[128 = 0]

[135  94 123 123 147 120  72 137 118  62 103  54 124 145  95 144 106 106
 142 107 136 101 124 156 113 184 118 137 125 127 123 118 135 150 153 127
  49 127 144 180 163]
J457 & <67>
[129 130 102 114 114 134 115 142 143 111 122 120 117 113 122 138 119 122
 135 122 140 127 100 113 104 143 131 151 126 129 155 122 135 141 148 166
  63 103 116 157 147]
J457 & <61>
[107 126 111 137 126 128 101 126 144 121 124 108 111 131 120 115 112 131
 134 125 126 140 110 120 100 136 132 150 120 136 208 122 131 139 146 139
  79 119 117 193 135]
J306 & <61>
[108 133  91 137 133 126 108 127 117 121 121 131 127 147 119 135 133 143
 124 123 123 146 109 125 103 145 125 162 121 128 151 123 110 128 133 139
  81 121 132 171 146]
J306 & <61>
[127 127  83 121 161 117 120 127 118 119 132 103 126 104 146 150 113 121
 137 124 136 140  99 119  89 135 136 150 117 107 172 124 151 143 105 142
  61 110 124 176 133]
J306 & <61>
[128 113 116 135 118 124  97 143  61 117 137 116 117 120 132 142 117 149
 166 156 151 145  87 104 107 139 133 164 115 121 153 126 117 141 130 145
  48 118 109 152 151]
J457 & <61>
[142 113 142 128 128 119  91 139 113 106 126  80 127 128 102 119 128 125
 132 115 152 140 133 163 114 141 142 146 131 125 143 138 119 140 143 140
  35 142 167 145 149]
J457 & <67>
[135 141  96 117 115 136 107 132 137 117 139  85 132 106 135 168  80 122
 130 125 141 127  96  94 109 174 120 144 122 127 145 102 134 143 127 135
  67  90 136 171 165]
J457 & <61>
[132 103 139 144 118 152  94 155 129  79 112  63 131 162  92 141 151 112
 131 102 110 129 150 145 109 157 137 155 113 161 140 135 145 139 136 144
  56 123 145 183 130]
J306 & <67>
[128 111 124 148 134 129  81 133 138  79 108  47 125 150 101 115 130 135
 141  87 117 136 131 142 104 156 133 147 135 125 141 133 140 150 160 138
  29 111 151 188 150]
J306 & <67>
[112 139 106 131 119 119 116 126 111 110 113 124 129 138 113 137 115 132
 135 116 115 128 122 110 121 141 131 141 119 123 176 145 145 149 131 133
  58 114 121 154 121]
J306 & <61>
[123 127  91 130 140 112 102 132 123 123 126 112 126 139 138 142 115 129
 137 120  99 131 105 113 101 140 106 155 111  91 153 122 125 161 147 142
  50 129 118 169 136]
J306 & <61>
[130 112  84 133 127 130  99 115 123 120 121 117 123 110 124 127 104 130
 139 131 134 142 102 105 102 146 130 152 122 134 177 134 136 122 135 147
  70 103 120 160 138]
J457 & <61>
[153 151  94 137 127 137  98 128 123 119 120 101 122 111 156 141 112 122
 132 134 144 126 104 126 103 161 132 166 118 131 134 104 124 139 142 149
  65 110 110 150 170]
J457 & <61>
[142 127 115 141 126 125  64 152 106  78  95  82 113 143 103 140 134 114
 148 111 108 114 137 140 120 158 133 128 116 111 122 146 154 147 153 121
  45 109 145 171 141]
J306 & <67>
[130 132 111 145 122 108 116 100 131 119 122 140 122 124 124 135 109 138
 136 126 118 112 117 110 120 141 111 147 115 123 156 121 148 121 136 142
  72 110 117 155 122]
J306 & <61>
[122 127  85 126 131 131 106 124 125 110 125 125 119  99 147 128 126 124
 132 141 142 166 118 127 111 141 133 156 121 124 142 126 134 132 132  63
  85 100 114 135 125]
J457 & <61>
[133 100 131 112 129 114  67 142 137 136 107  66 125 121 105 118 101 123
 150 131 142 126 131 150 129 157 156 135 120 132 134 142 142 137 155 138
  40 103 151 148 165]
J457 & <67>
[134 116 134 132 126 115  72 128 129  92 104  92 112 129 112 118 126 114
 150 111 149 129 134 136 107 136 132 129 150 132 124 127 135 150 157 132
  46 110 142 150 139]
J457 & <67>
[133 108 106 122 128 120  85 131 126 103 128  73 113 112 145 160 106 114
 151 138 160 126 131 121 105 192 118 142 101 104 126 121 130 129 146 138
  61 109 131 155 136]
J457 & <61>
[159 108 103 118 117 124  98 128 128  92 119  91 119 107 126 142 106 120
 149 137 162 136 104 122 114 186 125 144 118 128 121 107 122 140 157 138
  58  94 109 157 147]
J457 & <61>
[124 130 119 135 121 165 108 130 127 104 117 252 136 153 117 124 129 120
 140 131 117 137 115 116 120 137 131 148 121 126 148 124 130 144 144 146
  84 124 147 161 123]
J306 & <61>
